Below are the code and all the weights of a small trained network. Each question names an input and a class and asks about switching units off, where a switched-off unit gives its printed mean instead of its output.

import numpy as np


def w(rows, s, z=0):
    codes = np.array(rows[::2]) - 128.0
    scale = np.full(codes.shape[1], s)
    scale[-1] = z or s
    return codes * scale


def norm(h):
    return h / np.sqrt((h * h).mean(-1, keepdims=True) + 1e-5)


def f(y):
    return y / 2 * (1 + np.tanh(0.7978845608 * (y + 0.044715 * y**3)))


def log_softmax(a):
    a = a - a.max(-1, keepdims=True)
    return a - np.log(np.exp(a).sum(-1, keepdims=True))


def net(x, mask):
    res = np.array(x, float).reshape(1, 5) / 4 @ E
    u = 0
    for l in range(4):
        y = f(norm(res) @ A[l][:, :-1].T + A[l][:, -1])
        res = res + np.where(mask[u : u + 8], y, B[l][:, -1]) @ B[l][:, :-1]
        u += 8
    return log_softmax(norm(res)[-1] @ U[:, :-1].T + U[:, -1])


A, B = {}, {}
E = w([
[139,136,127,156,150],'x0',
[47,148,188,154,176],'x1',
[171,12,222,244,102],'x2',
[140,98,162,118,162],'x3',
[86,164,95,91,3],'x4',
],0.0061)
A[0] = w([
[171,111,195,190,103,5],'0.n0',
[156,88,125,143,254,47],'0.n1',
[160,70,144,103,150,187],'0.n2',
[197,105,106,82,19,88],'0.n3',
[126,126,251,151,98,174],'0.n4',
[95,149,137,88,147,170],'0.n5',
[25,181,238,149,173,195],'0.n6',
[121,29,165,231,75,32],'0.n7',
],0.0064,0.0016)
B[0] = w([
[107,155,81,178,212,171],'0.n0',
[122,154,204,108,180,205],'0.n1',
[164,177,61,123,127,157],'0.n2',
[183,146,156,116,127,199],'0.n3',
[139,102,97,85,95,199],'0.n4',
[130,159,90,154,178,167],'0.n5',
[121,194,142,98,2,252],'0.n6',
[12,71,73,143,145,244],'0.n7',
],0.0086,0.0036)
A[1] = w([
[93,8,138,157,94,30],'1.n0',
[255,57,48,145,147,139],'1.n1',
[144,95,153,231,113,7],'1.n2',
[133,132,175,142,103,204],'1.n3',
[108,198,109,139,208,77],'1.n4',
[8,111,180,125,124,81],'1.n5',
[209,93,65,170,194,158],'1.n6',
[57,142,110,184,156,249],'1.n7',
],0.0073,0.0018)
B[1] = w([
[1,101,60,113,139,232],'1.n0',
[212,153,173,166,13,235],'1.n1',
[70,83,27,105,160,158],'1.n2',
[176,244,103,142,86,161],'1.n3',
[213,109,58,147,143,225],'1.n4',
[192,199,209,137,89,232],'1.n5',
[217,176,167,140,114,213],'1.n6',
[199,186,156,80,153,251],'1.n7',
],0.0065,0.0025)
A[2] = w([
[180,118,148,131,200,79],'2.n0',
[92,65,120,90,193,17],'2.n1',
[105,60,135,212,85,1],'2.n2',
[93,133,233,109,49,51],'2.n3',
[133,120,145,193,150,77],'2.n4',
[121,104,155,143,36,182],'2.n5',
[74,130,99,207,168,138],'2.n6',
[78,1,185,121,61,59],'2.n7',
],0.0068,0.0025)
B[2] = w([
[149,152,173,110,202,161],'2.n0',
[60,243,143,171,48,100],'2.n1',
[52,81,70,159,111,156],'2.n2',
[254,215,106,166,232,209],'2.n3',
[107,107,135,73,171,112],'2.n4',
[246,198,121,60,97,254],'2.n5',
[101,25,176,99,63,166],'2.n6',
[95,138,17,129,135,188],'2.n7',
],0.0051,0.0022)
A[3] = w([
[168,213,56,76,200,127],'3.n0',
[186,157,81,184,2,184],'3.n1',
[153,143,136,207,179,151],'3.n2',
[95,49,193,105,114,54],'3.n3',
[117,113,81,135,53,70],'3.n4',
[119,152,80,81,147,5],'3.n5',
[85,111,32,66,171,129],'3.n6',
[142,127,103,88,144,6],'3.n7',
],0.0097,0.0021)
B[3] = w([
[46,21,82,173,196,255],'3.n0',
[168,161,211,35,209,244],'3.n1',
[115,119,180,49,180,150],'3.n2',
[83,74,57,112,143,127],'3.n3',
[133,159,155,27,124,166],'3.n4',
[131,11,56,172,179,148],'3.n5',
[3,10,104,92,104,178],'3.n6',
[115,116,150,211,122,128],'3.n7',
],0.0057,0.0076)
U = w([
[47,61,19,198,109,150],'0',
[163,158,202,117,128,238],'1',
[234,255,221,179,18,7],'2',
],0.0064,0.0017)

Each question gives the input, the list of numbers given to net, and the class t.
The units are the neurons (one row each of A and B). Each row of codes is followed by its name. A weight is (code - 128) times the scale printed after its matrix; where a second scale follows, it is the last column's (A, B and U).
mask holds one flag per neuron, layer by layer. A switched-off neuron (its flag False) gives its mean, the last column of its row in B, instead of its output. The means were averaged over made-up inputs and are rounded, as every weight is.
A unit's drop is (log p(t) with every unit on - log p(t) with that unit switched off) / (log p(t) with every unit on - log p(t) with every unit switched off).
The circuit of an input: a set's keep is (log p(t) with only the set's units on - log p(t) with every unit switched off) / (log p(t) with every unit on - log p(t) with every unit switched off). Starting from the 12 units with the biggest drops (on a tie, the unit counted first), units are removed one at a time, each time the one whose removal leaves the highest keep (on an exact tie, the one counted first), for as long as the keep stays at least 0.8.
circuit, biggest first: the units of the circuit, biggest drop first
most important unit: the unit with the biggest drop
k most important neurons: the k neurons with the biggest drops, biggest first
k most important neurons of layer l: the k neurons of layer l with the biggest drops, biggest first
drop when u is switched off: that unit's drop, to one decimal
input [6,-8,-3,8,-2], class 2: most important unit -> 1.n1
input [-4,-1,6,7,-6], class 0: circuit, biggest first -> (0.n7; 3.n1)
input [-8,8,6,-2,3], class 2: 2 most important neurons -> (0.n6; 1.n5)
input [1,-7,8,6,4], class 0: 3 most important neurons -> (0.n7; 1.n0; 1.n2)
input [-5,-2,7,0,-7], class 0: 2 most important neurons of layer 1 -> (1.n0; 1.n2)
input [-4,-5,7,1,-1], class 0: 2 most important neurons -> (0.n7; 1.n0)
input [-2,-6,4,-1,-2], class 2: 3 most important neurons -> (1.n1; 1.n6; 0.n2)
input [-8,-5,6,7,-4], class 0: circuit, biggest first -> (0.n7; 1.n0)
input [-4,-1,7,8,-6], class 0: 3 most important neurons -> (0.n7; 1.n0; 3.n1)
input [-8,6,-4,7,-2], class 2: 2 most important neurons of layer 0 -> (0.n6; 0.n0)
input [-8,3,5,-3,-4], class 0: drop when 3.n1 is switched off -> 0.1
input [0,-2,8,5,0], class 0: drop when 0.n7 is switched off -> 0.2
input [-8,-7,0,-5,1], class 2: drop when 3.n1 is switched off -> -0.1
input [-3,-6,1,8,-2], class 2: circuit, biggest first -> (1.n1)
